Below is a small trained network, with its code and all its weights. Each question gives an input and a class and asks what happens when units are switched off, that is, made to give their printed mean instead of their output.

import numpy as np


def w(rows, s, z=0):
    codes = np.array(rows[::2]) - 128.0
    scale = np.full(codes.shape[1], s)
    scale[-1] = z or s
    return codes * scale


def f(y):
    return np.maximum(y, 0)


def log_softmax(a):
    a = a - a.max(-1, keepdims=True)
    return a - np.log(np.exp(a).sum(-1, keepdims=True))


def net(x, mask):
    res = np.array(x, float).reshape(1, 7) / 4 @ E
    y = f(res @ A[0][:, :-1].T + A[0][:, -1])
    res = res + np.where(mask, y, B[0][:, -1]) @ B[0][:, :-1]
    return log_softmax(res[-1] @ U[:, :-1].T + U[:, -1])


A, B = {}, {}
E = w([
[121,135,119,128,128],'x0',
[134,122,134,127,126],'x1',
[120,136,119,129,128],'x2',
[85,200,190,98,27],'x3',
[176,158,113,247,98],'x4',
[146,109,150,126,123],'x5',
[75,19,123,150,66],'x6',
],0.014)
A[0] = w([
[165,45,138,123,137,153],'N0',
[131,139,111,180,92,162],'N1',
[183,202,157,70,171,162],'N2',
[127,112,127,30,177,104],'N3',
[3,101,162,52,51,89],'N4',
[74,151,96,133,105,113],'N5',
[218,175,78,162,181,122],'N6',
[118,184,176,136,58,81],'N7',
[104,181,108,93,135,160],'N8',
[60,137,118,94,144,100],'N9',
[106,48,81,167,66,87],'N10',
[141,37,60,120,214,52],'N11',
[62,128,167,36,75,95],'N12',
[125,211,93,92,157,65],'N13',
[146,187,150,117,61,9],'N14',
[101,85,130,165,210,147],'N15',
[129,146,148,233,92,45],'N16',
[200,180,172,80,102,124],'N17',
[179,189,142,58,134,23],'N18',
[208,114,80,204,174,115],'N19',
[193,180,168,192,207,113],'N20',
[131,171,33,107,197,116],'N21',
[119,113,132,58,162,191],'N22',
[130,148,57,156,127,115],'N23',
[117,116,135,27,203,49],'N24',
],0.012,0.011)
B[0] = w([
[120,136,102,153,124,213],'N0',
[182,122,115,114,166,201],'N1',
[134,183,75,74,83,230],'N2',
[132,157,95,120,111,209],'N3',
[136,102,185,168,147,250],'N4',
[120,108,152,126,110,151],'N5',
[130,59,161,161,175,242],'N6',
[123,166,87,76,91,195],'N7',
[141,126,110,127,153,179],'N8',
[142,83,122,114,131,163],'N9',
[132,165,68,88,90,218],'N10',
[71,190,122,75,79,238],'N11',
[130,92,163,148,160,220],'N12',
[115,118,144,116,111,173],'N13',
[170,128,36,151,172,161],'N14',
[127,181,102,112,95,214],'N15',
[44,215,95,5,25,197],'N16',
[107,145,105,114,101,189],'N17',
[66,121,170,116,80,165],'N18',
[156,102,146,139,161,251],'N19',
[151,103,151,154,167,232],'N20',
[143,128,143,114,135,205],'N21',
[96,151,117,112,100,220],'N22',
[128,110,130,133,186,168],'N23',
[151,167,59,143,149,202],'N24',
],0.012,0.014)
U = w([
[197,150,17,72,111,136],'0',
[25,157,132,46,64,247],'1',
[187,60,246,127,153,3],'2',
],0.012,0.002)

Each question gives the input, the list of numbers given to net, and the class t.
The units are the neurons (one row each of A and B). Each row of codes is followed by its name. A weight is (code - 128) times the scale printed after its matrix; where a second scale follows, it is the last column's (A, B and U).
mask holds one flag per neuron, in row order. A switched-off neuron (its flag False) gives its mean, the last column of its row in B, instead of its output. The means were averaged over made-up inputs and are rounded, as every weight is.
A unit's drop is (log p(t) with every unit on - log p(t) with that unit switched off) / (log p(t) with every unit on - log p(t) with every unit switched off).
The circuit of an input: a set's keep is (log p(t) with only the set's units on - log p(t) with every unit switched off) / (log p(t) with every unit on - log p(t) with every unit switched off). Starting from the 12 units with the biggest drops (on a tie, the unit counted first), units are removed one at a time, each time the one whose removal leaves the highest keep (on an exact tie, the one counted first), for as long as the keep stays at least 0.8.
units of the circuit, in order: the units of the circuit, biggest drop first
most important unit: the unit with the biggest drop
top k neurons: the k neurons with the biggest drops, biggest first
drop of u: that unit's drop, to one decimal
input [7,4,-6,-6,0,5,6], class 1: most important unit : N11
input [-5,-5,-3,-4,0,-1,7], class 1: top 3 neurons : (N11; N24; N14)
input [-3,-8,-7,4,3,-6,-1], class 0: top 3 neurons : (N11; N14; N18)
input [-3,8,4,-5,-2,7,3], class 1: top 2 neurons : (N11; N1)
input [8,8,2,-8,-1,1,1], class 1: top 3 neurons : (N11; N1; N14)
input [7,4,2,0,-6,-2,-3], class 0: top 2 neurons : (N24; N11)
input [4,-4,3,-6,-5,5,2], class 1: top 4 neurons : (N11; N1; N22; N14)
input [2,0,-5,1,-1,-8,-7], class 1: top 2 neurons : (N18; N13)
input [-3,-5,3,6,6,0,-1], class 0: top 3 neurons : (N14; N1; N11)
input [-5,6,8,-5,-1,1,2], class 1: top 2 neurons : (N11; N1)
input [7,-4,6,-5,-4,6,2], class 1: top 2 neurons : (N11; N1)
input [2,-3,6,6,6,-1,-3], class 0: drop of N11 : 0.2
input [-6,8,7,4,-1,-1,5], class 2: drop of N16 : 0.1
input [0,7,4,-7,-3,0,5], class 1: units of the circuit, in order : (N11)
input [4,-5,2,-7,1,-5,-3], class 2: drop of N10 : 0.1
